Below are the code and all the weights of a small trained network. Each question names an input and a class and asks about switching units off, where a switched-off unit gives its printed mean instead of its output.

import numpy as np


def w(rows, s, z=0):
    codes = np.array(rows[::2]) - 128.0
    scale = np.full(codes.shape[1], s)
    scale[-1] = z or s
    return codes * scale


def norm(h):
    return h / np.sqrt((h * h).mean(-1, keepdims=True) + 1e-5)


def f(y):
    return y / 2 * (1 + np.tanh(0.7978845608 * (y + 0.044715 * y**3)))


def log_softmax(a):
    a = a - a.max(-1, keepdims=True)
    return a - np.log(np.exp(a).sum(-1, keepdims=True))


def net(x, mask):
    res = np.array(x, float).reshape(1, 3) / 4 @ E
    u = 0
    for l in range(4):
        y = f(norm(res) @ A[l][:, :-1].T + A[l][:, -1])
        res = res + np.where(mask[u : u + 4], y, B[l][:, -1]) @ B[l][:, :-1]
        u += 4
    return log_softmax(norm(res)[-1] @ U[:, :-1].T + U[:, -1])


A, B = {}, {}
E = w([
[138,117,221,61,106,137,108,254,156,119,110,208],'x0',
[134,216,92,247,121,162,193,155,186,131,30,126],'x1',
[59,197,117,112,244,96,130,125,96,172,184,147],'x2',
],0.008)
A[0] = w([
[225,73,253,179,116,158,87,81,152,89,75,54,252],'L0N1',
[158,229,77,81,121,110,163,126,185,182,12,155,241],'L0N2',
[152,75,122,58,219,125,71,80,78,149,142,152,208],'L0N3',
[129,93,100,144,183,130,182,70,117,96,147,67,221],'L0N4',
],0.0044,0.0021)
B[0] = w([
[121,223,153,142,198,186,132,192,55,155,203,83,253],'L0N1',
[101,83,85,3,119,201,72,110,66,58,70,216,249],'L0N2',
[130,119,203,192,146,170,181,110,93,110,83,221,244],'L0N3',
[52,75,121,40,87,127,174,208,196,20,118,122,209],'L0N4',
],0.0057,0.0038)
A[1] = w([
[173,83,179,124,135,66,77,94,45,114,145,137,20],'L1N1',
[254,93,148,139,56,153,134,119,158,133,98,76,19],'L1N2',
[157,157,119,150,146,135,171,114,204,151,90,131,5],'L1N3',
[147,128,194,159,160,134,160,165,133,122,137,170,138],'L1N4',
],0.0075,0.0017)
B[1] = w([
[138,68,62,114,149,193,167,119,127,177,91,160,238],'L1N1',
[131,161,148,164,181,97,165,173,14,134,220,80,230],'L1N2',
[201,50,101,143,94,97,136,137,109,187,147,244,148],'L1N3',
[97,126,157,129,123,92,125,88,195,92,109,88,255],'L1N4',
],0.011,0.0038)
A[2] = w([
[65,109,148,79,88,149,104,101,97,89,143,98,254],'L2N1',
[75,199,138,117,222,106,161,127,171,204,144,148,31],'L2N2',
[134,119,92,158,89,127,146,15,121,138,167,60,94],'L2N3',
[159,128,133,92,1,151,106,116,105,75,101,107,226],'L2N4',
],0.0072,0.00098)
B[2] = w([
[152,112,50,141,178,183,63,81,183,128,117,142,231],'L2N1',
[192,133,122,194,82,146,150,208,28,124,203,17,254],'L2N2',
[108,196,205,67,82,15,2,178,112,127,26,160,215],'L2N3',
[104,80,125,168,125,93,183,100,125,210,199,72,197],'L2N4',
],0.0079,0.0036)
A[3] = w([
[134,158,93,150,157,198,110,124,175,60,87,99,252],'L3N1',
[111,137,107,120,147,2,108,68,122,126,94,134,107],'L3N2',
[136,111,195,87,105,118,106,183,185,125,154,156,38],'L3N3',
[151,204,115,182,108,162,185,130,158,123,88,164,95],'L3N4',
],0.0093,0.0027)
B[3] = w([
[149,101,201,187,101,113,144,124,153,182,112,85,254],'L3N1',
[141,162,156,144,65,103,118,194,214,85,106,181,193],'L3N2',
[108,232,41,167,74,61,96,109,133,87,68,147,247],'L3N3',
[119,35,88,1,204,155,92,22,139,120,184,190,247],'L3N4',
],0.0093,0.0041)
U = w([
[141,28,67,42,174,192,124,40,116,135,120,216,135],'0',
[137,184,143,178,159,136,166,203,3,98,204,43,139],'1',
[102,223,122,133,37,37,64,159,201,60,33,139,137],'2',
[146,91,204,220,105,176,170,104,208,215,89,56,130],'3',
[114,233,149,41,20,120,240,71,208,227,218,95,12],'4',
[116,205,130,62,46,123,223,92,223,193,214,86,24],'5',
[112,232,136,32,15,121,248,84,219,235,220,87,11],'6',
[115,247,143,27,11,129,243,67,226,230,240,89,5],'7',
],0.015,0.024)

Each question gives the input, the list of numbers given to net, and the class t.
The units are the neurons (one row each of A and B). Each row of codes is followed by its name. A weight is (code - 128) times the scale printed after its matrix; where a second scale follows, it is the last column's (A, B and U).
mask holds one flag per neuron, layer by layer. A switched-off neuron (its flag False) gives its mean, the last column of its row in B, instead of its output. The means were averaged over made-up inputs and are rounded, as every weight is.
A unit's drop is (log p(t) with every unit on - log p(t) with that unit switched off) / (log p(t) with every unit on - log p(t) with every unit switched off).
The circuit of an input: a set's keep is (log p(t) with only the set's units on - log p(t) with every unit switched off) / (log p(t) with every unit on - log p(t) with every unit switched off). Starting from the 12 units with the biggest drops (on a tie, the unit counted first), units are removed one at a time, each time the one whose removal leaves the highest keep (on an exact tie, the one counted first), for as long as the keep stays at least 0.8.
units of the circuit, in order: the units of the circuit, biggest drop first
unit that matters most: the unit with the biggest drop
top k neurons: the k neurons with the biggest drops, biggest first
k most important neurons of layer l: the k neurons of layer l with the biggest drops, biggest first
drop of u: that unit's drop, to one decimal
input [7,-5,0], class 2: units of the circuit, in order -> [L3N3]
input [8,-6,8], class 1: top 3 neurons -> [L2N2, L0N4, L0N2]
input [5,-2,3], class 2: top 3 neurons -> [L1N2, L3N3, L0N1]
input [1,-1,-1], class 3: top 2 neurons -> [L0N1, L1N2]
input [7,7,-4], class 0: top 2 neurons -> [L3N4, L2N3]
input [-2,3,2], class 3: 3 most important neurons of layer 0 -> [L0N2, L0N3, L0N4]
input [1,3,-4], class 1: top 2 neurons -> [L0N3, L1N2]
input [0,1,0], class 3: top 4 neurons -> [L3N1, L2N1, L3N4, L1N3]
input [0,8,7], class 0: top 2 neurons -> [L3N4, L0N1]
input [-7,-5,6], class 2: top 2 neurons -> [L2N3, L0N1]
input [-2,-6,-7], class 1: top 2 neurons -> [L1N2, L0N2]
input [6,-4,-1], class 2: top 2 neurons -> [L3N3, L0N2]
input [-8,0,-8], class 1: top 3 neurons -> [L1N2, L0N1, L1N4]
input [-6,0,2], class 2: top neuron -> [L2N3]
input [-6,6,2], class 0: 3 most important neurons of layer 1 -> [L1N4, L1N3, L1N2]
input [-7,-6,2], class 2: 2 most important neurons of layer 3 -> [L3N2, L3N4]
input [7,1,-7], class 1: 2 most important neurons of layer 2 -> [L2N3, L2N4]
input [4,4,-5], class 1: 2 most important neurons of layer 1 -> [L1N2, L1N1]
input [-7,2,-1], class 2: drop of L2N3 -> 0.8
input [-7,-5,-2], class 2: unit that matters most -> L2N3
input [2,-3,-5], class 1: drop of L1N2 -> 0.3
input [-3,3,3], class 3: drop of L3N1 -> 4.1
input [-4,8,8], class 0: 2 most important neurons of layer 1 -> [L1N3, L1N2]
